Below are the code and all the weights of a small trained network. Each question names an input and a class and asks about switching units off, where a switched-off unit gives its printed mean instead of its output.

import numpy as np


def w(rows, s, z=0):
    codes = np.array(rows[::2]) - 128.0
    scale = np.full(codes.shape[1], s)
    scale[-1] = z or s
    return codes * scale


def f(y):
    return np.maximum(y, 0)


def log_softmax(a):
    a = a - a.max(-1, keepdims=True)
    return a - np.log(np.exp(a).sum(-1, keepdims=True))


def net(x, mask):
    res = np.array(x, float).reshape(1, 7) / 4 @ E
    y = f(res @ A[0][:, :-1].T + A[0][:, -1])
    res = res + np.where(mask, y, B[0][:, -1]) @ B[0][:, :-1]
    return log_softmax(res[-1] @ U[:, :-1].T + U[:, -1])


A, B = {}, {}
E = w([
[128,128,127,127],'x0',
[128,128,129,129],'x1',
[189,54,123,254],'x2',
[128,130,129,129],'x3',
[92,10,223,65],'x4',
[128,130,131,129],'x5',
[241,151,166,64],'x6',
],0.014)
A[0] = w([
[163,139,140,133,125],'N1',
[160,5,165,161,2],'N2',
[195,171,119,157,120],'N3',
[85,157,116,112,153],'N4',
[111,119,167,62,151],'N5',
[103,154,78,136,149],'N6',
[204,133,144,96,153],'N7',
[129,138,116,164,79],'N8',
[127,216,48,109,200],'N9',
[153,163,110,194,104],'N10',
[130,187,111,103,83],'N11',
[65,119,173,80,113],'N12',
[195,147,163,102,183],'N13',
[77,126,167,94,162],'N14',
[60,122,114,157,213],'N15',
[152,140,104,160,133],'N16',
[143,132,123,176,149],'N17',
[131,115,95,167,145],'N18',
[65,144,150,172,225],'N19',
[94,112,111,122,156],'N20',
[57,116,101,156,240],'N21',
[196,80,100,184,174],'N22',
[109,197,81,93,181],'N23',
],0.021,0.0094)
B[0] = w([
[97,153,98,101,157],'N1',
[35,202,252,167,224],'N2',
[86,146,63,115,200],'N3',
[101,86,147,135,179],'N4',
[184,112,164,65,218],'N5',
[155,107,174,171,183],'N6',
[124,196,96,71,205],'N7',
[171,136,111,138,157],'N8',
[94,183,159,172,251],'N9',
[162,124,77,156,199],'N10',
[93,135,181,118,182],'N11',
[143,70,96,72,213],'N12',
[130,208,145,81,210],'N13',
[141,69,110,104,202],'N14',
[121,65,139,156,204],'N15',
[145,140,68,158,175],'N16',
[160,132,104,168,180],'N17',
[178,118,119,152,179],'N18',
[139,86,144,165,198],'N19',
[96,80,95,133,163],'N20',
[156,67,165,156,215],'N21',
[122,168,64,158,226],'N22',
[71,151,229,160,222],'N23',
],0.014,0.025)
U = w([
[86,117,201,182,254],'0',
[66,229,167,86,239],'1',
[122,48,136,75,123],'2',
[193,157,148,8,18],'3',
[185,113,86,199,15],'4',
[114,208,28,101,37],'5',
],0.013,0.0072)

Each question gives the input, the list of numbers given to net, and the class t.
The units are the neurons (one row each of A and B). Each row of codes is followed by its name. A weight is (code - 128) times the scale printed after its matrix; where a second scale follows, it is the last column's (A, B and U).
mask holds one flag per neuron, in row order. A switched-off neuron (its flag False) gives its mean, the last column of its row in B, instead of its output. The means were averaged over made-up inputs and are rounded, as every weight is.
A unit's drop is (log p(t) with every unit on - log p(t) with that unit switched off) / (log p(t) with every unit on - log p(t) with every unit switched off).
The circuit of an input: a set's keep is (log p(t) with only the set's units on - log p(t) with every unit switched off) / (log p(t) with every unit on - log p(t) with every unit switched off). Starting from the 12 units with the biggest drops (on a tie, the unit counted first), units are removed one at a time, each time the one whose removal leaves the highest keep (on an exact tie, the one counted first), for as long as the keep stays at least 0.8.
units of the circuit, in order: the units of the circuit, biggest drop first
unit that matters most: the unit with the biggest drop
k most important neurons: the k neurons with the biggest drops, biggest first
drop when u is switched off: that unit's drop, to one decimal
input [-8,-4,1,1,-5,3,5], class 5: units of the circuit, in order -> (N2; N3)
input [-8,-4,-6,0,8,2,0], class 2: unit that matters most -> N14
input [7,0,-4,6,1,1,-4], class 2: units of the circuit, in order -> (N2; N12)
input [2,-3,3,-8,0,1,-5], class 4: units of the circuit, in order -> (N23; N9)
input [-3,-1,1,-4,-8,-7,0], class 4: 2 most important neurons -> (N2; N10)
input [-4,-7,0,0,6,7,-4], class 2: 3 most important neurons -> (N12; N9; N23)
input [-3,-8,1,2,-8,5,-1], class 4: 3 most important neurons -> (N2; N10; N16)
input [-7,-8,-4,0,1,-8,8], class 3: 2 most important neurons -> (N2; N5)
input [-6,3,4,0,0,0,-3], class 4: drop when N23 is switched off -> 0.3
input [0,-3,7,-2,4,2,5], class 1: drop when N2 is switched off -> 0.4
input [-8,5,-5,0,-6,-1,-6], class 0: drop when N19 is switched off -> 0.0
